Below are the code and all the weights of a small trained network. Each question names an input and a class and asks about switching units off, where a switched-off unit gives its printed mean instead of its output.

import numpy as np


def w(rows, s, z=0):
    codes = np.array(rows[::2]) - 128.0
    scale = np.full(codes.shape[1], s)
    scale[-1] = z or s
    return codes * scale


def f(y):
    return np.maximum(y, 0)


def log_softmax(a):
    a = a - a.max(-1, keepdims=True)
    return a - np.log(np.exp(a).sum(-1, keepdims=True))


def net(x, mask):
    res = np.array(x, float).reshape(1, 8) / 4 @ E
    y = f(res @ A[0][:, :-1].T + A[0][:, -1])
    res = res + np.where(mask, y, B[0][:, -1]) @ B[0][:, :-1]
    return log_softmax(res[-1] @ U[:, :-1].T + U[:, -1])


A, B = {}, {}
E = w([
[65,161,136,164,115,67,41,132,108,158,136,92],'x0',
[129,173,160,111,53,86,181,60,151,1,151,94],'x1',
[63,24,129,166,112,174,53,209,111,81,37,137],'x2',
[95,148,177,159,61,144,116,105,95,98,89,116],'x3',
[43,90,214,83,151,114,69,167,141,190,190,111],'x4',
[68,74,84,47,245,83,91,125,154,79,212,158],'x5',
[198,88,159,145,158,57,114,173,78,120,66,94],'x6',
[138,124,117,133,123,54,161,212,221,160,148,40],'x7',
],0.0087)
A[0] = w([
[121,189,204,149,4,133,165,40,94,63,151,89,93],'N1',
[221,199,108,178,158,77,197,83,102,189,113,111,115],'N2',
[135,107,108,174,95,96,107,167,141,41,53,87,101],'N3',
[87,146,132,101,146,36,131,150,243,179,240,66,86],'N4',
[106,98,148,37,214,56,90,187,175,150,199,112,251],'N5',
[164,69,83,144,109,141,174,201,164,82,41,112,129],'N6',
[91,117,130,241,49,200,80,167,87,195,78,101,125],'N7',
[91,102,89,46,186,174,71,92,122,98,177,204,153],'N8',
[82,108,85,45,219,143,79,103,120,116,179,189,178],'N9',
[84,78,187,154,151,125,2,193,48,156,81,104,157],'N10',
],0.0066,0.003)
B[0] = w([
[112,193,234,29,54,79,176,39,190,53,102,166,224],'N1',
[216,201,90,88,145,99,169,123,58,166,97,130,214],'N2',
[128,100,98,207,89,69,136,135,110,55,84,90,195],'N3',
[74,195,76,120,97,112,127,172,212,207,221,17,238],'N4',
[84,78,141,75,172,66,108,189,138,168,249,68,253],'N5',
[179,64,99,177,72,164,166,192,130,68,97,93,203],'N6',
[94,209,122,179,63,151,59,180,186,189,13,197,205],'N7',
[47,125,95,173,179,187,151,72,104,113,174,193,209],'N8',
[62,100,92,168,197,162,138,80,95,97,218,156,221],'N9',
[59,70,236,154,163,51,1,173,68,163,93,174,219],'N10',
],0.0065,0.012)
U = w([
[129,159,180,69,80,116,166,63,151,70,117,134,130],'0',
[107,139,101,107,136,99,124,159,184,165,183,38,142],'1',
[101,45,171,115,186,104,87,148,89,135,155,132,4],'2',
[147,109,148,125,104,250,162,174,173,191,103,156,169],'3',
[168,73,89,174,105,124,158,163,124,55,92,88,168],'4',
[98,123,62,148,167,215,145,67,114,106,170,171,160],'5',
[99,139,144,172,105,123,56,150,113,154,71,151,111],'6',
[220,159,94,104,152,117,167,107,64,168,118,127,159],'7',
],0.012,0.0038)

Each question gives the input, the list of numbers given to net, and the class t.
The units are the neurons (one row each of A and B). Each row of codes is followed by its name. A weight is (code - 128) times the scale printed after its matrix; where a second scale follows, it is the last column's (A, B and U).
mask holds one flag per neuron, in row order. A switched-off neuron (its flag False) gives its mean, the last column of its row in B, instead of its output. The means were averaged over made-up inputs and are rounded, as every weight is.
A unit's drop is (log p(t) with every unit on - log p(t) with that unit switched off) / (log p(t) with every unit on - log p(t) with every unit switched off).
The circuit of an input: a set's keep is (log p(t) with only the set's units on - log p(t) with every unit switched off) / (log p(t) with every unit on - log p(t) with every unit switched off). Starting from all 10 units, units are removed one at a time, each time the one whose removal leaves the highest keep (on an exact tie, the one counted first), for as long as the keep stays at least 0.8.
circuit, biggest first: the units of the circuit, biggest drop first
unit that matters most: the unit with the biggest drop
top k neurons: the k neurons with the biggest drops, biggest first
drop when u is switched off: that unit's drop, to one decimal
input [7,6,3,0,1,-1,7,4], class 6: unit that matters most -> N10
input [5,1,-2,6,0,1,6,2], class 6: circuit, biggest first -> (N5, N10)
input [-7,2,7,8,6,1,-7,1], class 6: circuit, biggest first -> (N7, N10)
input [6,4,4,-3,-4,-7,-2,5], class 4: top 3 neurons -> (N3, N10, N6)
input [2,-8,-2,-1,-6,-3,-8,3], class 3: top 2 neurons -> (N7, N10)
input [-4,3,1,6,4,0,7,7], class 4: circuit, biggest first -> (N3, N6)
input [3,8,3,2,7,-6,-7,7], class 0: top 2 neurons -> (N1, N5)
input [-4,-5,-6,-7,-8,8,8,-2], class 5: top 2 neurons -> (N9, N8)
input [1,0,4,4,-2,4,6,3], class 4: top 3 neurons -> (N3, N6, N9)
input [-4,0,-2,7,-7,4,-5,-1], class 0: top 2 neurons -> (N1, N9)
input [0,-1,-1,-1,-4,-1,4,2], class 4: drop when N3 is switched off -> 0.1
input [-5,2,-1,1,-2,-8,-8,6], class 0: drop when N1 is switched off -> 0.8
input [-6,-6,5,6,7,-8,-6,0], class 6: drop when N10 is switched off -> 0.2
input [-8,3,0,6,-1,5,8,7], class 4: circuit, biggest first -> (N6)
